Below are the code and all the weights of a small trained network. Each question names an input and a class and asks about switching units off, where a switched-off unit gives its printed mean instead of its output.

import numpy as np


def w(rows, s, z=0):
    codes = np.array(rows[::2]) - 128.0
    scale = np.full(codes.shape[1], s)
    scale[-1] = z or s
    return codes * scale


def f(y):
    return y / 2 * (1 + np.tanh(0.7978845608 * (y + 0.044715 * y**3)))


def log_softmax(a):
    a = a - a.max(-1, keepdims=True)
    return a - np.log(np.exp(a).sum(-1, keepdims=True))


def net(x, mask):
    res = np.array(x, float).reshape(1, 7) / 4 @ E
    y = f(res @ A[0][:, :-1].T + A[0][:, -1])
    res = res + np.where(mask, y, B[0][:, -1]) @ B[0][:, :-1]
    return log_softmax(res[-1] @ U[:, :-1].T + U[:, -1])


A, B = {}, {}
E = w([
[54,204,213,98,129,138,127,58,118,182],'x0',
[205,104,144,152,75,241,171,170,96,138],'x1',
[167,13,86,142,215,170,149,87,35,228],'x2',
[180,87,217,163,105,87,195,160,142,41],'x3',
[139,147,89,185,146,79,194,72,121,118],'x4',
[113,132,99,96,84,254,121,183,171,120],'x5',
[123,184,100,191,44,148,216,78,155,122],'x6',
],0.0063)
A[0] = w([
[102,185,172,138,152,41,153,71,146,119,201],'N0',
[123,93,86,71,190,152,29,127,89,205,251],'N1',
[66,123,117,24,134,152,6,157,113,185,167],'N2',
[181,76,211,128,95,151,118,198,108,69,163],'N3',
[156,23,75,148,197,103,168,86,47,156,175],'N4',
[167,167,118,117,55,118,129,183,209,10,195],'N5',
[167,101,77,164,119,157,179,92,73,164,212],'N6',
[103,187,103,154,55,201,177,115,155,157,204],'N7',
[180,40,187,145,129,169,154,167,104,133,177],'N8',
[158,85,191,135,116,134,130,189,134,36,180],'N9',
[94,152,191,153,153,47,102,81,160,112,194],'N10',
[137,160,103,125,83,85,107,195,199,3,200],'N11',
],0.0067,0.0031)
B[0] = w([
[66,166,162,50,138,36,137,11,61,145,239],'N0',
[167,189,123,168,243,146,30,162,190,170,253],'N1',
[110,216,212,130,165,211,2,183,215,94,225],'N2',
[113,110,136,94,153,176,163,205,80,57,200],'N3',
[194,74,25,156,232,60,134,134,119,235,242],'N4',
[37,28,177,238,42,72,150,144,176,10,254],'N5',
[223,126,82,171,104,130,200,122,124,194,200],'N6',
[155,177,195,173,31,201,207,57,178,157,216],'N7',
[165,78,127,47,157,171,163,215,47,149,201],'N8',
[72,64,167,73,181,102,185,213,100,55,200],'N9',
[5,142,140,58,195,45,97,45,43,153,225],'N10',
[55,29,163,183,124,54,101,97,193,51,248],'N11',
],0.0059,0.0068)
U = w([
[249,82,28,185,178,89,149,128,114,225,44],'0',
[68,178,166,2,162,48,127,40,58,152,165],'1',
[154,88,166,22,151,165,187,206,65,85,2],'2',
[78,57,163,217,81,74,138,136,192,38,55],'3',
[141,202,170,118,179,201,9,180,209,142,212],'4',
[164,207,171,160,15,217,229,82,167,169,251],'5',
],0.0073,0.00058)

Each question gives the input, the list of numbers given to net, and the class t.
The units are the neurons (one row each of A and B). Each row of codes is followed by its name. A weight is (code - 128) times the scale printed after its matrix; where a second scale follows, it is the last column's (A, B and U).
mask holds one flag per neuron, in row order. A switched-off neuron (its flag False) gives its mean, the last column of its row in B, instead of its output. The means were averaged over made-up inputs and are rounded, as every weight is.
A unit's drop is (log p(t) with every unit on - log p(t) with that unit switched off) / (log p(t) with every unit on - log p(t) with every unit switched off).
The circuit of an input: a set's keep is (log p(t) with only the set's units on - log p(t) with every unit switched off) / (log p(t) with every unit on - log p(t) with every unit switched off). Starting from all 12 units, units are removed one at a time, each time the one whose removal leaves the highest keep (on an exact tie, the one counted first), for as long as the keep stays at least 0.8.
units of the circuit, in order: the units of the circuit, biggest drop first
most important unit: the unit with the biggest drop
k most important neurons: the k neurons with the biggest drops, biggest first
drop of u: that unit's drop, to one decimal
input [3,-2,-5,-1,1,-3,7], class 1: most important unit : N0
input [1,6,7,2,-7,0,6], class 0: units of the circuit, in order : (N6, N4)
input [-1,8,-1,7,6,-2,-2], class 2: 2 most important neurons : (N8, N3)
input [4,2,3,-4,-4,0,4], class 5: units of the circuit, in order : (N7, N10)
input [-5,1,1,5,-1,-8,-7], class 2: 4 most important neurons : (N9, N3, N8, N6)
input [8,7,-6,-3,-8,-1,1], class 5: 2 most important neurons : (N7, N1)
input [-2,-4,-1,7,-1,-3,-6], class 1: 2 most important neurons : (N10, N0)
input [6,3,8,-4,-4,2,1], class 4: 2 most important neurons : (N2, N1)
input [3,2,1,7,1,-5,6], class 1: units of the circuit, in order : (N0, N5)
input [-6,1,-1,3,0,-3,-7], class 2: units of the circuit, in order : (N8, N3)
input [-2,1,-6,-4,6,-7,3], class 1: drop of N0 : 1.0
input [8,-1,0,-2,-5,2,7], class 5: drop of N7 : 0.3
input [1,-3,-1,-4,-2,7,5], class 5: drop of N7 : 0.6
input [1,0,3,-6,0,-4,-3], class 4: units of the circuit, in order : (N1)
input [8,3,-4,4,5,-2,4], class 1: drop of N0 : 1.0
